Below is a small trained network, with its code and all its weights. Each question gives an input and a class and asks what happens when units are switched off, that is, made to give their printed mean instead of their output.

import numpy as np


def w(rows, s, z=0):
    codes = np.array(rows[::2]) - 128.0
    scale = np.full(codes.shape[1], s)
    scale[-1] = z or s
    return codes * scale


def norm(h):
    return h / np.sqrt((h * h).mean(-1, keepdims=True) + 1e-5)


def f(y):
    return y / 2 * (1 + np.tanh(0.7978845608 * (y + 0.044715 * y**3)))


def log_softmax(a):
    a = a - a.max(-1, keepdims=True)
    return a - np.log(np.exp(a).sum(-1, keepdims=True))


def net(x, mask):
    res = np.array(x, float).reshape(1, 4) / 4 @ E
    u = 0
    for l in range(3):
        y = f(norm(res) @ A[l][:, :-1].T + A[l][:, -1])
        res = res + np.where(mask[u : u + 4], y, B[l][:, -1]) @ B[l][:, :-1]
        u += 4
    return log_softmax(norm(res)[-1] @ U[:, :-1].T + U[:, -1])


A, B = {}, {}
E = w([
[163,101,161,201,245,214,102,206],'x0',
[121,198,151,91,96,160,174,211],'x1',
[4,75,168,94,112,193,141,105],'x2',
[186,33,39,133,18,211,97,155],'x3',
],0.0014)
A[0] = w([
[100,43,74,199,186,84,52,3,12],'L0N1',
[30,66,167,62,144,189,83,105,3],'L0N2',
[114,143,134,142,166,81,150,99,146],'L0N3',
[124,128,158,193,152,162,141,144,102],'L0N4',
],0.0038,0.0019)
B[0] = w([
[244,191,232,25,68,170,140,252,248],'L0N1',
[133,19,98,220,128,78,208,204,184],'L0N2',
[92,110,207,172,100,129,64,93,177],'L0N3',
[73,178,98,86,166,126,109,91,149],'L0N4',
],0.0037,0.0015)
A[1] = w([
[134,138,160,169,254,218,179,141,3],'L1N1',
[252,206,71,213,138,27,105,174,94],'L1N2',
[198,64,70,136,32,204,84,176,132],'L1N3',
[110,222,101,54,96,157,188,233,75],'L1N4',
],0.0031,0.0022)
B[1] = w([
[165,132,56,66,50,91,119,73,140],'L1N1',
[33,1,156,152,114,146,190,151,190],'L1N2',
[105,189,165,182,181,92,112,98,253],'L1N3',
[190,160,153,36,73,187,131,176,159],'L1N4',
],0.0045,0.0024)
A[2] = w([
[113,161,121,126,75,51,147,95,114],'L2N1',
[161,133,70,231,55,195,42,134,17],'L2N2',
[174,93,65,107,252,215,94,123,7],'L2N3',
[165,34,126,151,110,32,161,177,135],'L2N4',
],0.0042,0.0018)
B[2] = w([
[224,56,47,120,156,150,61,122,199],'L2N1',
[77,170,226,132,211,25,123,105,169],'L2N2',
[183,70,33,17,10,127,117,69,175],'L2N3',
[44,126,66,107,139,254,189,148,253],'L2N4',
],0.0046,0.0013)
U = w([
[18,33,124,201,166,233,236,174,219],'0',
[118,208,228,230,240,3,29,34,185],'1',
[205,209,227,25,60,232,127,225,120],'2',
[213,39,45,30,50,115,55,31,1],'3',
],0.0049,0.00061)

Each question gives the input, the list of numbers given to net, and the class t.
The units are the neurons (one row each of A and B). Each row of codes is followed by its name. A weight is (code - 128) times the scale printed after its matrix; where a second scale follows, it is the last column's (A, B and U).
mask holds one flag per neuron, layer by layer. A switched-off neuron (its flag False) gives its mean, the last column of its row in B, instead of its output. The means were averaged over made-up inputs and are rounded, as every weight is.
A unit's drop is (log p(t) with every unit on - log p(t) with that unit switched off) / (log p(t) with every unit on - log p(t) with every unit switched off).
The circuit of an input: a set's keep is (log p(t) with only the set's units on - log p(t) with every unit switched off) / (log p(t) with every unit on - log p(t) with every unit switched off). Starting from all 12 units, units are removed one at a time, each time the one whose removal leaves the highest keep (on an exact tie, the one counted first), for as long as the keep stays at least 0.8.
circuit, biggest first: the units of the circuit, biggest drop first
unit that matters most: the unit with the biggest drop
top k neurons: the k neurons with the biggest drops, biggest first
top k neurons in layer l: the k neurons of layer l with the biggest drops, biggest first
input [8,7,-1,2], class 3: circuit, biggest first -> L0N1, L2N3, L1N1
input [1,-8,-6,8], class 1: unit that matters most -> L1N3
input [-7,-2,-7,6], class 0: circuit, biggest first -> L1N2, L2N4
input [1,1,-5,7], class 1: top 2 neurons -> L1N3, L0N2
input [8,0,7,-1], class 3: circuit, biggest first -> L2N3, L1N1
input [6,1,-5,6], class 1: top 2 neurons in layer 2 -> L2N2, L2N1
input [4,-3,6,7], class 1: circuit, biggest first -> L2N2, L1N2
input [7,-6,-2,5], class 3: top 3 neurons -> L2N3, L0N3, L0N4
input [1,-8,1,6], class 2: top 2 neurons -> L0N1, L0N3
input [5,2,0,3], class 3: top 2 neurons -> L2N3, L0N1
input [7,8,-8,0], class 0: top 2 neurons -> L1N2, L0N1
input [7,-7,-2,4], class 2: top 2 neurons in layer 2 -> L2N1, L2N3
input [7,-8,-1,2], class 2: top 2 neurons -> L0N1, L2N1
input [5,-2,-3,1], class 3: circuit, biggest first -> L2N3
input [-7,6,-4,-3], class 3: top 3 neurons in layer 0 -> L0N1, L0N2, L0N3
input [-7,-3,4,8], class 1: top 3 neurons in layer 1 -> L1N3, L1N2, L1N1
input [7,-6,-6,-5], class 3: circuit, biggest first -> L1N3, L2N3
input [-2,0,4,5], class 1: top 4 neurons -> L1N2, L1N3, L2N2, L2N3
input [-6,3,-8,-2], class 0: top 2 neurons -> L1N2, L0N1
input [-1,1,-8,-8], class 0: top 3 neurons -> L1N2, L1N3, L2N4
input [-8,1,6,-6], class 3: circuit, biggest first -> L2N1
input [8,-8,1,-1], class 2: top 2 neurons -> L0N1, L2N1
input [-5,3,3,5], class 1: top 2 neurons -> L1N2, L0N1
input [1,-6,-8,-2], class 0: top 2 neurons -> L1N2, L2N4
input [-5,-6,-4,-1], class 2: top 2 neurons -> L0N1, L0N2
input [-1,1,-5,-4], class 0: top 2 neurons in layer 1 -> L1N2, L1N3
